Below are the code and all the weights of a small trained network. Each question names an input and a class and asks about switching units off, where a switched-off unit gives its printed mean instead of its output.

import numpy as np


def w(rows, s, z=0):
    codes = np.array(rows[::2]) - 128.0
    scale = np.full(codes.shape[1], s)
    scale[-1] = z or s
    return codes * scale


def f(y):
    return np.maximum(y, 0)


def log_softmax(a):
    a = a - a.max(-1, keepdims=True)
    return a - np.log(np.exp(a).sum(-1, keepdims=True))


def net(x, mask):
    res = np.array(x, float).reshape(1, 4) / 4 @ E
    y = f(res @ A[0][:, :-1].T + A[0][:, -1])
    res = res + np.where(mask, y, B[0][:, -1]) @ B[0][:, :-1]
    return log_softmax(res[-1] @ U[:, :-1].T + U[:, -1])


A, B = {}, {}
E = w([
[209,126,47,52,145,136,228,92,182,67,158,151],'x0',
[117,49,143,97,86,123,65,49,200,202,176,229],'x1',
[182,133,181,185,41,4,146,110,200,127,66,162],'x2',
[98,102,61,66,28,148,40,194,222,113,46,47],'x3',
],0.011)
A[0] = w([
[179,162,162,198,89,6,169,113,175,93,56,158,77],'n1',
[26,127,46,94,221,250,121,132,87,135,212,105,50],'n2',
[252,156,16,52,131,137,254,95,176,38,161,183,75],'n3',
[88,78,192,163,136,118,113,160,95,155,101,127,2],'n4',
[37,201,209,238,109,154,83,177,66,247,85,135,90],'n5',
[130,161,146,197,142,77,224,212,48,25,42,106,96],'n6',
[198,178,168,251,184,121,178,132,38,119,210,201,66],'n7',
[117,148,111,170,144,156,161,185,106,124,128,97,62],'n8',
[114,43,170,77,90,111,96,101,170,206,197,219,98],'n9',
[114,162,118,57,117,87,98,215,163,100,86,45,65],'n10',
[132,203,95,187,134,112,170,199,79,38,152,39,70],'n11',
],0.0076,0.006)
B[0] = w([
[151,56,208,58,118,91,230,123,11,115,55,205,220],'n1',
[100,74,225,41,116,127,184,148,73,184,44,148,230],'n2',
[193,187,80,159,104,58,28,127,58,194,118,70,247],'n3',
[124,164,123,83,63,88,134,123,92,135,171,94,157],'n4',
[182,214,115,143,122,95,57,122,106,219,121,57,237],'n5',
[106,95,92,77,198,158,114,63,180,146,205,146,248],'n6',
[80,97,64,201,33,204,153,255,160,52,137,97,247],'n7',
[143,128,122,85,123,106,102,80,178,126,123,155,169],'n8',
[92,133,85,139,184,210,138,78,152,101,226,144,218],'n9',
[85,118,69,124,113,145,125,179,199,96,135,167,206],'n10',
[100,116,153,102,185,101,142,102,167,151,215,182,231],'n11',
],0.0093,0.016)
U = w([
[178,246,78,139,128,90,101,102,87,189,124,84,98],'0',
[112,66,191,85,128,125,187,102,72,148,59,174,95],'1',
[98,128,90,130,212,157,142,24,175,128,213,172,92],'2',
[92,101,34,150,30,176,130,215,198,67,102,124,111],'3',
[146,138,112,159,181,154,134,103,139,117,83,129,250],'4',
],0.012,0.025)

Each question gives the input, the list of numbers given to net, and the class t.
The units are the neurons (one row each of A and B). Each row of codes is followed by its name. A weight is (code - 128) times the scale printed after its matrix; where a second scale follows, it is the last column's (A, B and U).
mask holds one flag per neuron, in row order. A switched-off neuron (its flag False) gives its mean, the last column of its row in B, instead of its output. The means were averaged over made-up inputs and are rounded, as every weight is.
A unit's drop is (log p(t) with every unit on - log p(t) with that unit switched off) / (log p(t) with every unit on - log p(t) with every unit switched off).
unit that matters most: the unit with the biggest drop
top k neurons: the k neurons with the biggest drops, biggest first
drop when u is switched off: that unit's drop, to one decimal
input [3,-6,-5,6], class 2: unit that matters most -> n7
input [-2,3,5,-7], class 3: top 2 neurons -> n7; n2
input [7,-1,-8,4], class 1: top 2 neurons -> n2; n5
input [4,1,-7,6], class 1: top 2 neurons -> n2; n7
input [6,-1,-5,-1], class 0: top 2 neurons -> n3; n1
input [-7,-3,6,-8], class 3: top 2 neurons -> n7; n3
input [-5,3,-4,-3], class 0: top 2 neurons -> n5; n1
input [-5,1,-4,4], class 0: top 2 neurons -> n7; n1
input [-4,-2,7,-1], class 1: top 2 neurons -> n1; n3
input [0,2,-1,-2], class 4: top 4 neurons -> n6; n11; n7; n10
input [-1,7,-2,5], class 2: top 2 neurons -> n7; n9
input [6,-4,7,5], class 1: top 2 neurons -> n1; n5
input [8,8,-8,-8], class 0: top 3 neurons -> n3; n1; n6
input [6,-6,-4,-8], class 3: top 2 neurons -> n7; n5
input [-3,-8,0,-7], class 2: top 2 neurons -> n6; n11
input [-8,7,-8,-5], class 0: unit that matters most -> n5
input [-2,0,3,-5], class 3: drop when n7 is switched off -> 0.9
input [-4,-8,-6,3], class 2: drop when n11 is switched off -> 0.3
input [5,-6,-8,7], class 1: drop when n2 is switched off -> 1.3
input [-6,-6,6,-8], class 3: unit that matters most -> n7
input [-6,6,-6,0], class 0: drop when n11 is switched off -> 0.4
